Below are the code and all the weights of a small trained network. Each question names an input and a class and asks about switching units off, where a switched-off unit gives its printed mean instead of its output.

import numpy as np


def w(rows, s, z=0):
    codes = np.array(rows[::2]) - 128.0
    scale = np.full(codes.shape[1], s)
    scale[-1] = z or s
    return codes * scale


def norm(h):
    return h / np.sqrt((h * h).mean(-1, keepdims=True) + 1e-5)


def f(y):
    return np.maximum(y, 0)


def log_softmax(a):
    a = a - a.max(-1, keepdims=True)
    return a - np.log(np.exp(a).sum(-1, keepdims=True))


def net(x, mask):
    res = np.array(x, float).reshape(1, 3) / 4 @ E
    u = 0
    for l in range(2):
        y = f(norm(res) @ A[l][:, :-1].T + A[l][:, -1])
        res = res + np.where(mask[u : u + 5], y, B[l][:, -1]) @ B[l][:, :-1]
        u += 5
    return log_softmax(norm(res)[-1] @ U[:, :-1].T + U[:, -1])


A, B = {}, {}
E = w([
[201,124,86,159,136],'x0',
[106,67,72,112,99],'x1',
[146,166,2,140,120],'x2',
],0.0083)
A[0] = w([
[136,177,153,101,229,1],'0.n0',
[193,121,118,113,85,189],'0.n1',
[128,60,180,170,102,54],'0.n2',
[125,57,146,1,142,81],'0.n3',
[170,140,210,49,99,79],'0.n4',
],0.01,0.0036)
B[0] = w([
[254,166,165,114,177,189],'0.n0',
[121,101,59,131,90,242],'0.n1',
[117,88,160,172,123,217],'0.n2',
[87,162,148,128,180,239],'0.n3',
[101,119,50,111,141,253],'0.n4',
],0.0099,0.0035)
A[1] = w([
[113,186,116,81,157,123],'1.n0',
[95,102,196,140,135,106],'1.n1',
[229,226,154,139,186,252],'1.n2',
[111,1,140,166,100,71],'1.n3',
[211,233,188,56,168,40],'1.n4',
],0.0098,0.0019)
B[1] = w([
[190,109,189,204,17,172],'1.n0',
[148,139,3,95,199,187],'1.n1',
[78,69,160,15,110,254],'1.n2',
[207,235,199,172,149,193],'1.n3',
[232,56,241,29,9,217],'1.n4',
],0.0062,0.0068)
U = w([
[176,137,10,126,77,212],'0',
[17,142,103,109,84,99],'1',
[229,155,183,232,190,112],'2',
[176,94,218,6,74,181],'3',
[115,119,149,162,107,2],'4',
[18,143,194,104,237,158],'5',
[100,203,181,157,50,48],'6',
],0.013,0.0075)

Each question gives the input, the list of numbers given to net, and the class t.
The units are the neurons (one row each of A and B). Each row of codes is followed by its name. A weight is (code - 128) times the scale printed after its matrix; where a second scale follows, it is the last column's (A, B and U).
mask holds one flag per neuron, layer by layer. A switched-off neuron (its flag False) gives its mean, the last column of its row in B, instead of its output. The means were averaged over made-up inputs and are rounded, as every weight is.
A unit's drop is (log p(t) with every unit on - log p(t) with that unit switched off) / (log p(t) with every unit on - log p(t) with every unit switched off).
The circuit of an input: a set's keep is (log p(t) with only the set's units on - log p(t) with every unit switched off) / (log p(t) with every unit on - log p(t) with every unit switched off). Starting from all 10 units, units are removed one at a time, each time the one whose removal leaves the highest keep (on an exact tie, the one counted first), for as long as the keep stays at least 0.8.
units of the circuit, in order: the units of the circuit, biggest drop first
most important unit: the unit with the biggest drop
k most important neurons: the k neurons with the biggest drops, biggest first
k most important neurons of layer l: the k neurons of layer l with the biggest drops, biggest first
drop of u: that unit's drop, to one decimal
input [8,-8,5], class 3: most important unit : 1.n2
input [-8,2,1], class 5: 2 most important neurons : (1.n4; 0.n3)
input [-8,-1,4], class 6: 2 most important neurons : (1.n0; 1.n2)
input [0,5,0], class 1: 2 most important neurons : (1.n4; 0.n3)
input [-6,-3,-3], class 5: 3 most important neurons of layer 0 : (0.n4; 0.n2; 0.n3)
input [1,8,-8], class 5: units of the circuit, in order : (0.n3; 1.n4)
input [-5,-5,8], class 3: units of the circuit, in order : (0.n1; 0.n4; 1.n2)
input [-4,-4,6], class 3: 2 most important neurons of layer 0 : (0.n1; 0.n4)
input [0,-1,2], class 0: 3 most important neurons : (0.n0; 1.n4; 1.n2)
input [1,6,-2], class 2: units of the circuit, in order : (1.n3; 1.n2)
input [-5,4,3], class 1: 2 most important neurons of layer 1 : (1.n4; 1.n1)
input [-5,8,1], class 1: 3 most important neurons of layer 1 : (1.n4; 1.n2; 1.n0)
input [-6,2,2], class 1: 4 most important neurons of layer 1 : (1.n4; 1.n0; 1.n3; 1.n2)
input [-2,1,2], class 0: units of the circuit, in order : (1.n2)
input [5,-2,-7], class 2: 3 most important neurons : (0.n2; 0.n4; 1.n3)
input [3,5,-4], class 2: 2 most important neurons : (1.n3; 1.n2)
input [-3,5,2], class 1: 2 most important neurons of layer 1 : (1.n4; 1.n1)
input [6,-2,-4], class 2: 3 most important neurons : (0.n2; 0.n1; 1.n4)
input [2,-2,-7], class 5: 3 most important neurons of layer 1 : (1.n4; 1.n0; 1.n1)
input [-3,-2,-7], class 5: most important neuron of layer 0 : (0.n4)
input [2,2,-4], class 2: 2 most important neurons of layer 1 : (1.n3; 1.n2)
input [-3,3,1], class 1: drop of 1.n3 : 0.3
input [4,4,-2], class 2: drop of 1.n3 : 0.5
input [5,3,-7], class 2: drop of 1.n3 : 0.4
